Look-ups in named tables: a row name and a column name give one cell, copied from the table.

Table lote
,gepa,kep,vofufu,vake,dusap,tusu,medevet,pum,zaronik,bir
tof,128,114,143,124,205,60,136,87,152,146
rifa,99,120,97,116,34,171,99,151,77,85
dober,102,120,95,113,33,173,99,149,80,87

dober, bir -> 87
rifa, gepa -> 99
tof, dusap -> 205
dober, tusu -> 173
tof, pum -> 87
tof, vofufu -> 143
rifa, pum -> 151
tof, gepa -> 128
rifa, tusu -> 171
dober, vake -> 113
tof, medevet -> 136
dober, medevet -> 99
rifa, zaronik -> 77
rifa, medevet -> 99
tof, vake -> 124
dober, dusap -> 33
dober, gepa -> 102
dober, kep -> 120
Which row has the largest medevet? tof

bof =
         vonefo  kol
vod          76  115
dama        131  117
kebenir     127   91
vapefo       83  123
vaz         193   75
nedal       138   91
bodi        142   70
teveg       161   23
tem          81  112
muro         80  113
kilu        132   89
dimas       119  133
giv         110  132

vonefo of vapefo = 83
kol of tem = 112
kol of vod = 115
kol of bodi = 70
kol of dama = 117
kol of kebenir = 91
vonefo of bodi = 142
kol of kilu = 89
vonefo of teveg = 161
Which row has the largest vonefo? vaz

Table nup
|  | luk | nin | kisagiz | zesurob | funor | fod | kazuk | rer | rimut | guzaku |
|---|---|---|---|---|---|---|---|---|---|---|
| zizeki | 67 | 121 | 87 | 88 | 88 | 117 | 121 | 140 | 57 | 88 |
| mipo | 85 | 34 | 175 | 175 | 177 | 29 | 34 | 200 | 8 | 176 |
| dez | 103 | 158 | 51 | 51 | 50 | 160 | 158 | 56 | 147 | 51 |
| sevazit | 91 | 94 | 114 | 115 | 115 | 93 | 94 | 134 | 71 | 115 |

What is the kazuk of sevazit in nup? 94
What is the fod of zizeki in nup? 117
What is the kazuk of dez in nup? 158
What is the kazuk of zizeki in nup? 121
What is the funor of mipo in nup? 177
What is the zesurob of sevazit in nup? 115
What is the nin of dez in nup? 158
What is the guzaku of mipo in nup? 176
What is the nin of zizeki in nup? 121
What is the kazuk of mipo in nup? 34
What is the fod of dez in nup? 160
What is the rer of sevazit in nup? 134
What is the kisagiz of mipo in nup? 175

Table limafu
         dugimok  gasurot  tebonu  finuk  lut  domemi  teg  bar
paruk        793      191     310    933  183     181  921  378
mefi         301      932     818    195  922     918  178  750
ruz          307      929     812    192  923     920  180  743
rafufug      812      180     292    916  189     194  933  360

paruk, tebonu: 310
mefi, tebonu: 818
mefi, finuk: 195
rafufug, lut: 189
rafufug, finuk: 916
mefi, gasurot: 932

Table laniru
,mut,ral,gav,rem,bebemem,direpar,rif
zov,284,296,783,278,775,771,782
pibinad,812,800,271,817,280,284,272
tak,622,624,453,621,452,453,453
bop,501,518,565,493,555,555,566
tubapeb,126,113,949,134,961,953,949
sibu,485,469,597,494,607,607,597

What is the bebemem of tubapeb in laniru? 961
What is the rif of zov in laniru? 782
What is the rem of sibu in laniru? 494
What is the gav of bop in laniru? 565
What is the bebemem of bop in laniru? 555
What is the mut of zov in laniru? 284
What is the rif of sibu in laniru? 597
What is the rif of tak in laniru? 453
What is the direpar of pibinad in laniru? 284
What is the ral of tubapeb in laniru? 113
What is the rif of bop in laniru? 566
What is the rif of pibinad in laniru? 272
What is the rem of zov in laniru? 278
What is the gav of tubapeb in laniru? 949
What is the bebemem of tak in laniru? 452
What is the gav of tak in laniru? 453
What is the bebemem of pibinad in laniru? 280
What is the mut of sibu in laniru? 485
What is the direpar of zov in laniru? 771
What is the gav of pibinad in laniru? 271
Row with the largest direpar: tubapeb

soramu
cols = raz, dar, rigoban, nos, masu, teguviv, pasub
migasev: [93, 49, 90, 121, 8, 63, 92]
vikos: [145, 21, 30, 136, 78, 77, 117]
med: [160, 159, 100, 48, 82, 134, 59]
tisirop: [18, 91, 162, 61, 64, 106, 76]
kodeme: [106, 140, 162, 29, 133, 72, 109]
fuboge: [120, 192, 141, 81, 61, 90, 77]
kasa: [174, 85, 108, 18, 101, 73, 104]

dar of kodeme: 140
teguviv of fuboge: 90
dar of fuboge: 192
nos of fuboge: 81
rigoban of fuboge: 141
teguviv of kasa: 73
dar of tisirop: 91
teguviv of vikos: 77
dar of migasev: 49
masu of vikos: 78
nos of kasa: 18
rigoban of migasev: 90
teguviv of tisirop: 106
nos of med: 48
rigoban of kasa: 108
Which row has the largest masu? kodeme

ter =
         risun  dibo  bif  gekifa  zuf
gel        277   364  671     775  286
rolomep    682   595  786     539  475
digibor    112   252  396     671  267
gif        773   626  537     240  590
zugarob    281   326   57     223  454
vasafe     238   339  624     770  275
tob        520   461  141      97  561

risun of tob: 520
risun of vasafe: 238
zuf of tob: 561
dibo of tob: 461
gekifa of digibor: 671
zuf of vasafe: 275
bif of tob: 141
dibo of zugarob: 326

godov:
,zusinag,bila,talevu,pamidan,vevu,zulet,kobadez,gen
sosapep,0.752,0.699,0.519,0.850,0.592,0.528,0.791,0.796
nepoder,0.480,0.376,0.545,0.408,0.693,0.670,0.731,0.784
kepivem,0.426,0.356,0.862,0.101,0.792,0.162,0.658,0.477

gen of sosapep: 0.796
gen of nepoder: 0.784
gen of kepivem: 0.477
talevu of kepivem: 0.862
pamidan of sosapep: 0.850
talevu of nepoder: 0.545
zusinag of kepivem: 0.426
zusinag of nepoder: 0.480
kobadez of kepivem: 0.658
vevu of nepoder: 0.693
zusinag of sosapep: 0.752
pamidan of kepivem: 0.101
kobadez of sosapep: 0.791

nuf =
columns: veze, ligati, mapad, tus, vem, bevap, vemom
zodovab: [181, 62, 128, 138, 92, 143, 182]
nefebi: [143, 182, 123, 131, 109, 139, 142]
vup: [197, 197, 179, 134, 144, 143, 194]
puf: [128, 171, 111, 117, 85, 150, 137]

puf, tus: 117
nefebi, veze: 143
zodovab, tus: 138
zodovab, vem: 92
vup, vem: 144
nefebi, vem: 109
puf, veze: 128
zodovab, ligati: 62
vup, vemom: 194
puf, bevap: 150
puf, ligati: 171
zodovab, veze: 181
nefebi, tus: 131
puf, vem: 85
Row with the largest tus: zodovab

domo =
|  | kore | nifule | bubis | gurev | kavel |
|---|---|---|---|---|---|
| baralu | 39 | 223 | 223 | 32 | 32 |
| posa | 35 | 121 | 222 | 33 | 31 |
| gem | 220 | 220 | 32 | 221 | 220 |
| zoz | 222 | 220 | 33 | 218 | 221 |
| rutobir | 36 | 34 | 219 | 35 | 33 |
| sebevu | 219 | 219 | 30 | 222 | 221 |
| gemugo | 33 | 34 | 218 | 38 | 32 |
| sudat | 34 | 33 | 219 | 37 | 39 |
| pamuba | 33 | 33 | 218 | 35 | 36 |
| beguz | 221 | 223 | 32 | 219 | 221 |
| labazav | 35 | 34 | 218 | 31 | 33 |
| faf | 215 | 34 | 31 | 221 | 217 |
| taz | 41 | 221 | 220 | 32 | 37 |

What is the kore of pamuba in domo? 33
What is the bubis of gemugo in domo? 218
What is the kore of taz in domo? 41
What is the gurev of zoz in domo? 218
What is the nifule of zoz in domo? 220
What is the kore of faf in domo? 215
What is the nifule of faf in domo? 34
What is the kavel of gem in domo? 220
What is the kavel of rutobir in domo? 33
What is the gurev of rutobir in domo? 35
What is the bubis of pamuba in domo? 218
What is the kore of sebevu in domo? 219
What is the kavel of gemugo in domo? 32

